Below is a small trained network, with its code and all its weights. Each question gives an input and a class and asks what happens when units are switched off, that is, made to give their printed mean instead of their output.

import numpy as np


def w(rows, s, z=0):
    codes = np.array(rows[::2]) - 128.0
    scale = np.full(codes.shape[1], s)
    scale[-1] = z or s
    return codes * scale


def norm(h):
    return h / np.sqrt((h * h).mean(-1, keepdims=True) + 1e-5)


def f(y):
    return np.maximum(y, 0)


def log_softmax(a):
    a = a - a.max(-1, keepdims=True)
    return a - np.log(np.exp(a).sum(-1, keepdims=True))


def net(x, mask):
    res = np.array(x, float).reshape(1, 2) / 4 @ E
    u = 0
    for l in range(2):
        y = f(norm(res) @ A[l][:, :-1].T + A[l][:, -1])
        res = res + np.where(mask[u : u + 8], y, B[l][:, -1]) @ B[l][:, :-1]
        u += 8
    return log_softmax(norm(res)[-1] @ U[:, :-1].T + U[:, -1])


A, B = {}, {}
E = w([
[108,181,179,72,98,46,146],'x0',
[99,117,81,76,145,153,255],'x1',
],0.0027)
A[0] = w([
[128,145,113,111,146,128,114,92],'L0N1',
[197,215,194,136,129,149,180,93],'L0N2',
[96,137,135,191,141,160,35,128],'L0N3',
[168,132,96,152,23,24,53,144],'L0N4',
[129,185,184,150,57,55,205,112],'L0N5',
[82,155,117,119,130,45,188,46],'L0N6',
[88,145,111,145,121,111,171,117],'L0N7',
[104,115,57,79,252,167,160,252],'L0N8',
],0.0025,0.0013)
B[0] = w([
[102,107,137,194,80,147,142,128],'L0N1',
[132,42,120,174,102,134,144,151],'L0N2',
[102,210,98,31,117,129,107,212],'L0N3',
[110,92,74,18,192,192,112,224],'L0N4',
[205,144,131,177,87,196,169,206],'L0N5',
[183,75,115,152,156,128,70,181],'L0N6',
[87,149,93,107,163,135,12,162],'L0N7',
[124,131,138,99,70,139,5,253],'L0N8',
],0.0026)
A[1] = w([
[30,91,72,116,175,139,181,64],'L1N1',
[123,142,89,68,139,168,117,65],'L1N2',
[105,168,221,121,104,28,172,90],'L1N3',
[109,122,109,151,24,144,157,125],'L1N4',
[39,129,105,88,153,141,247,226],'L1N5',
[127,125,86,253,177,139,142,50],'L1N6',
[156,131,125,207,134,230,103,2],'L1N7',
[183,109,123,138,142,137,184,41],'L1N8',
],0.005,0.00064)
B[1] = w([
[120,158,173,116,156,97,65,209],'L1N1',
[137,127,112,173,78,93,230,242],'L1N2',
[97,24,94,226,188,214,236,220],'L1N3',
[165,125,131,89,86,108,120,169],'L1N4',
[142,148,155,138,162,131,2,255],'L1N5',
[94,50,230,151,204,143,227,160],'L1N6',
[118,137,151,116,132,94,177,231],'L1N7',
[109,206,80,120,57,78,129,150],'L1N8',
],0.0042,0.0033)
U = w([
[115,48,171,178,178,173,197,116],'0',
[119,186,137,70,149,110,13,250],'1',
[159,174,64,90,1,76,193,8],'2',
],0.0093,0.0022)

Each question gives the input, the list of numbers given to net, and the class t.
The units are the neurons (one row each of A and B). Each row of codes is followed by its name. A weight is (code - 128) times the scale printed after its matrix; where a second scale follows, it is the last column's (A, B and U).
mask holds one flag per neuron, layer by layer. A switched-off neuron (its flag False) gives its mean, the last column of its row in B, instead of its output. The means were averaged over made-up inputs and are rounded, as every weight is.
A unit's drop is (log p(t) with every unit on - log p(t) with that unit switched off) / (log p(t) with every unit on - log p(t) with every unit switched off).
The circuit of an input: a set's keep is (log p(t) with only the set's units on - log p(t) with every unit switched off) / (log p(t) with every unit on - log p(t) with every unit switched off). Starting from the 12 units with the biggest drops (on a tie, the unit counted first), units are removed one at a time, each time the one whose removal leaves the highest keep (on an exact tie, the one counted first), for as long as the keep stays at least 0.8.
circuit, biggest first: the units of the circuit, biggest drop first
most important unit: the unit with the biggest drop
k most important neurons: the k neurons with the biggest drops, biggest first
top k neurons in layer l: the k neurons of layer l with the biggest drops, biggest first
drop of u: that unit's drop, to one decimal
input [-2,1], class 2: most important unit : L0N8
input [3,-3], class 2: circuit, biggest first : (L1N5, L1N1)
input [-7,8], class 1: circuit, biggest first : (L1N5, L1N1, L1N3)
input [4,-4], class 0: 2 most important neurons : (L0N8, L1N3)
input [0,1], class 2: 2 most important neurons : (L1N5, L1N3)
input [-2,-3], class 2: 2 most important neurons : (L0N3, L1N5)
input [0,0], class 2: 2 most important neurons : (L1N5, L1N3)
input [3,-2], class 2: 4 most important neurons : (L0N4, L1N5, L1N3, L0N5)
input [-6,7], class 1: 4 most important neurons : (L1N5, L1N1, L1N3, L0N5)
input [2,-3], class 2: 2 most important neurons : (L0N4, L1N5)
input [7,-6], class 0: 3 most important neurons : (L1N3, L0N8, L1N5)
input [-3,-1], class 2: 2 most important neurons : (L0N3, L1N3)
input [4,4], class 0: top 2 neurons in layer 0 : (L0N4, L0N8)
input [1,-2], class 2: most important unit : L1N2
input [6,-6], class 0: circuit, biggest first : (L1N3, L0N8)
input [7,7], class 0: 2 most important neurons : (L1N3, L0N4)
input [2,-2], class 2: circuit, biggest first : (L0N4, L1N5, L1N2)
input [4,1], class 0: top 2 neurons in layer 1 : (L1N3, L1N2)
input [2,6], class 1: drop of L0N5 : 0.0
input [4,0], class 0: most important unit : L1N3
input [7,0], class 0: drop of L1N3 : 0.5
input [0,6], class 1: drop of L1N5 : 0.2
